Each row has a name. Each question is about the rows just above it.

[126 142 138 141 104 107  76 135 190] = Z139
[156 140 116 127 161 121  91  77 110] = Z566
[150 134 119 136 156 153 165 173  81] = Z914
[ 90 128  95 180 161 121  92 155 120] = Z332
[165 121 122  77  89 154 144 108  92] = Z679
[142 130 119 182  93 180 146 148 116] = Z587
[109 124 140 155 120 167 139 150 196] = Z84
[127 141 110 202 145 113 118 144  89] = Z596
[ 70  90  98 152  95 132 108 107 128] = Z590
[124 138 101 146  96 167 138 150 196] = Z972
[127 140 110 201 141 111 123 144  88] = Z136
Go on from [121 122  77] to the end of its row. => [ 89 154 144 108  92]
The rest of the row after [ 95 132]: => [108 107 128]
The rest of the row after [161 121  92]: => [155 120]
After [180 146 148], its row goes on with => [116]

[150 136 151 154 153 134 167  78 126 151] = Z596
[107 142 170 135 118 124 138 171 134 121] = Z332
[137 144 167 151 152 138 129 134 131 131] = Z587
[115 143 130  89 115 148 135 115 152 151] = Z84
[169  90 108  98 106 156  73 198 182 107] = Z136
[125 134  90  92 101 127 136 111 152 165] = Z972
[142 149 139  97 172  91 128 122 135 124] = Z679
[179  90 136 164 106 137  66 154 186  76] = Z139
[122 116 151 154 153 133  67 158 118 138] = Z914
[154  90 137 164  75  62  78 161 122 135] = Z367
[131 138 128 146 134 135 167 106  88  92] = Z590
[151 147  72 133 100  93 166 144 149 183] = Z566
After [ 90 137 164], its row goes on with => [ 75  62  78 161 122 135]
Go on from [134 167] to the end of its row. => [ 78 126 151]
After [154 186], its row goes on with => [76]
After [151 154 153 134], its row goes on with => [167  78 126 151]

[144 136 193 132 138] : Z84
[148 136 193 132 138] : Z972
[143 137 194 132 139] : Z596
[143 136 194 132 138] : Z566
Go on from [143 137 194] to the end of its row. => [132 139]
Go on from [143 136 194] to the end of its row. => [132 138]
The rest of the row after [136 194 132]: => [138]
The rest of the row after [148 136 193 132]: => [138]
Which row holds [144 136 193 132 138]? => Z84
Go on from [148 136] to the end of its row. => [193 132 138]
After [143 137 194 132], its row goes on with => [139]

[133 123 120 123 128 108  94 126 124 120 141 111 130 133 155 125 152 136
 123 111 137] : Z679
[133 123 120 123 131 108  94 126 124 113 141 111 130 133 155 126 152 136
 123 111 137] : Z596
[134 123 117 122 131 108  68 127 127 113 146 114 129 139 155 126 152 137
 123  98 142] : Z139
After [123 131 108], its row goes on with => [ 94 126 124 113 141 111 130 133 155 126 152 136 123 111 137]
After [155 126 152 136 123], its row goes on with => [111 137]
Go on from [113 141 111 130] to the end of its row. => [133 155 126 152 136 123 111 137]
After [137 123  98], its row goes on with => [142]

[149 138 143  76  88 115 166 109 154 122 111 150 189 122 160 120 133 145
 126 128 161 155 163 121 131 140 143 147 147 133  75 175 134 108 127  93
 113] -> Z914
[147 142 144  76  87 113 163 110 155 129 113 150 190 123 173 139 130 147
 129 125 159 150 158 123 133 144 150 147 146 130  76 174 135 107 128  96
 112] -> Z332
[108 116 110 183 171 144  89 148 102 129 149 108  66 131  83 116 123 112
 127 130  97 104  95 136 124 112 110 112 108 123 180  84 124 151 126 164
 143] -> Z972
[151 137 142  77  87 113 169 104 158 125 100 144 188 133 170 118 129 157
 121 119 158 151 165 116 131 137 136 138 147 131  83 173 127 105 127  88
 112] -> Z367
[156 137 143  77  87 112 167 107 157 119  85 137 181 138 172 142 134 134
 108 112 159 151 165 113 136 127 121 123 153 136  94 169 120 101 127  79
 109] -> Z590
[156 137 141  69  87 112 167 107 157 119  85 137 181 138 163 149 127 134
 108 112 159 151 165 113 136 127 189 123 153 136  94 169 120 144 136  79
 109] -> Z596
[120 138 137 114 114 119 139 129 140 135 179 156 165  94 160 119 129 157
 162 158 141 133 127 140 122 170 188 183 120 122  66 151 155 138 135 145
 137] -> Z84
After [142  77  87], its row goes on with => [113 169 104 158 125 100 144 188 133 170 118 129 157 121 119 158 151 165
 116 131 137 136 138 147 131  83 173 127 105 127  88 112]
After [160 120], its row goes on with => [133 145 126 128 161 155 163 121 131 140 143 147 147 133  75 175 134 108
 127  93 113]
After [158 123 133], its row goes on with => [144 150 147 146 130  76 174 135 107 128  96 112]
After [119 129 157], its row goes on with => [162 158 141 133 127 140 122 170 188 183 120 122  66 151 155 138 135 145
 137]
Go on from [160 119] to the end of its row. => [129 157 162 158 141 133 127 140 122 170 188 183 120 122  66 151 155 138
 135 145 137]

[125 106 125  84]  Z914
[143 105 136 183]  Z566
[104  80  98  99]  Z139
[125  83 122 136]  Z587
[125  83 115 147]  Z972
[126  83 122 136]  Z84
[122 125 122 137]  Z332
[136  78 128 129]  Z136
Go on from [143 105 136] to the end of its row. => [183]
Whose row is [125 106 125  84]? => Z914
Go on from [122 125 122] to the end of its row. => [137]

[147 136  91 134 142 126 123 114 117 117 119 160 169 107  75 144  83 157
 119 169 125 136 145 129 117 114 139] = Z139
[148 131  91 130 138 127 126 113 119 118 113 172 156 110  89 144  83 158
 121 176 123 137 150 126 122 112 139] = Z679
[137 146  96 144 144 123 114 116 119 118 113 172 155 119  65 131  91 148
 118 166 131 137 134 127 118 116 140] = Z590
[129 151  96 140 124 126 123 121 116 101 122 184 175 128 106 141 100 146
 138 171 119 132 151 124 135 105 137] = Z972
The rest of the row after [114 117]: => [117 119 160 169 107  75 144  83 157 119 169 125 136 145 129 117 114 139]
After [147 136], its row goes on with => [ 91 134 142 126 123 114 117 117 119 160 169 107  75 144  83 157 119 169
 125 136 145 129 117 114 139]
Go on from [146 138 171 119] to the end of its row. => [132 151 124 135 105 137]
After [119 118 113 172 155], its row goes on with => [119  65 131  91 148 118 166 131 137 134 127 118 116 140]
After [113 172 156], its row goes on with => [110  89 144  83 158 121 176 123 137 150 126 122 112 139]
The rest of the row after [144 144 123]: => [114 116 119 118 113 172 155 119  65 131  91 148 118 166 131 137 134 127
 118 116 140]

[113 130 129  69 117 163 135 114 131] -> Z84
[132 129 126 136 129 126 126 130 126] -> Z679
[143 137 130 176 128  99 123 143 122] -> Z972
[147 129 125 186 123 102 120 152 119] -> Z566
[147 130 129  69 117 164 134 114 132] -> Z136
[134 128 130 156 123 112 124 140 123] -> Z367
[122 128 125  90 136 126 125 130 126] -> Z587
The rest of the row after [126 136 129 126]: => [126 130 126]
After [136 129 126], its row goes on with => [126 130 126]
Go on from [147 129] to the end of its row. => [125 186 123 102 120 152 119]
Go on from [130 129  69 117 164] to the end of its row. => [134 114 132]
The rest of the row after [176 128]: => [ 99 123 143 122]
Go on from [129 125] to the end of its row. => [186 123 102 120 152 119]
After [156 123 112 124], its row goes on with => [140 123]

[106 123 121 142  93 125 101  99 129 118 138 127 113  78]  Z566
[129 124 118 126 161 148 131 124 121 113 135 146 139 112]  Z332
[186 142  97 115 194 170 132 124 118 118 137 146 138 175]  Z679
[144 125 160 110 104 112 114 102 133  80 126 150 106 160]  Z590
[169 129  97 116 144 131 114 109 119 120 124 177 133 141]  Z596
[147 142  98 115 132 112 115 102 133  80 126 149 108 152]  Z914
Go on from [112 115 102 133  80] to the end of its row. => [126 149 108 152]
The rest of the row after [132 124]: => [118 118 137 146 138 175]
Go on from [169 129  97 116] to the end of its row. => [144 131 114 109 119 120 124 177 133 141]
After [146 139], its row goes on with => [112]
The rest of the row after [ 97 116]: => [144 131 114 109 119 120 124 177 133 141]
Go on from [ 80 126 149] to the end of its row. => [108 152]
Go on from [142  97 115] to the end of its row. => [194 170 132 124 118 118 137 146 138 175]

[161  77  82  88] : Z587
[108 116 115 117] : Z136
[108 116 115 116] : Z332
Go on from [161  77  82] to the end of its row. => [88]
[161  77  82  88] is in which row? => Z587
Whose row is [108 116 115 116]? => Z332
The row with [108 116 115 117] is => Z136
After [77 82], its row goes on with => [88]

[159  87 129 130 152 155 121 120 104 129 102 147 173 160 110 108  96  66
 120 122 158] -> Z587
[167 101 120 110 148 164 101 160 138 134 152 112 118 151 130 107 114  78
 153 144 140] -> Z914
[165  94 123 119 151 160 109 143 123 120 133 127 142 157 122 107 106  72
 139 134 149] -> Z332
[150 101 127 127 142 146 120 127 115 118 119 133 152 148 119 115 110  92
 129 123 145] -> Z972
[ 98 161 129 130 104  99 135 128 143 155 138 111  95 102 142 145 157 189
 135 122 102] -> Z84
[ 95 143 136 147 109  93 150  95 111 130 102 137 145 113 124 143 140 176
 111  99 121] -> Z367
After [130 102], its row goes on with => [137 145 113 124 143 140 176 111  99 121]
After [135 122], its row goes on with => [102]
Go on from [119 133] to the end of its row. => [152 148 119 115 110  92 129 123 145]
The rest of the row after [118 151 130 107]: => [114  78 153 144 140]

[114 138 201 106] : Z590
[115 138 117 136] : Z587
[114 138 154  85] : Z136
After [114 138 154], its row goes on with => [85]
Whose row is [115 138 117 136]? => Z587

[102 161 149 106 169  97  89] -> Z679
[123  92 133 163  85 128 160] -> Z972
[ 89  93 133 163  85 125 100] -> Z587
Go on from [ 92 133 163] to the end of its row. => [ 85 128 160]
Go on from [123  92 133 163  85] to the end of its row. => [128 160]
The rest of the row after [102 161 149 106 169]: => [97 89]

[123 111 129 151 100 146 129] : Z566
[128 151 128 118 162 109 120] : Z587
[141 153 116 127 135 149 144] : Z590
[124 143 128 121 104 127  68] : Z367
[157 166 135 129 141 142  83] : Z136
[147  84 122 108 115 143  91] : Z139
[147  84 122 108 108 122  91] : Z596
[123 133 124 113 109 117 124] : Z679
[135  88 134 129 141 121 154] : Z332
[144  90 124 112 109 146 167] : Z972
[139 119 128 119 108 121  90] : Z84
Go on from [124 112 109] to the end of its row. => [146 167]
Go on from [135 129 141] to the end of its row. => [142  83]
The rest of the row after [128 119]: => [108 121  90]
After [108 121], its row goes on with => [90]

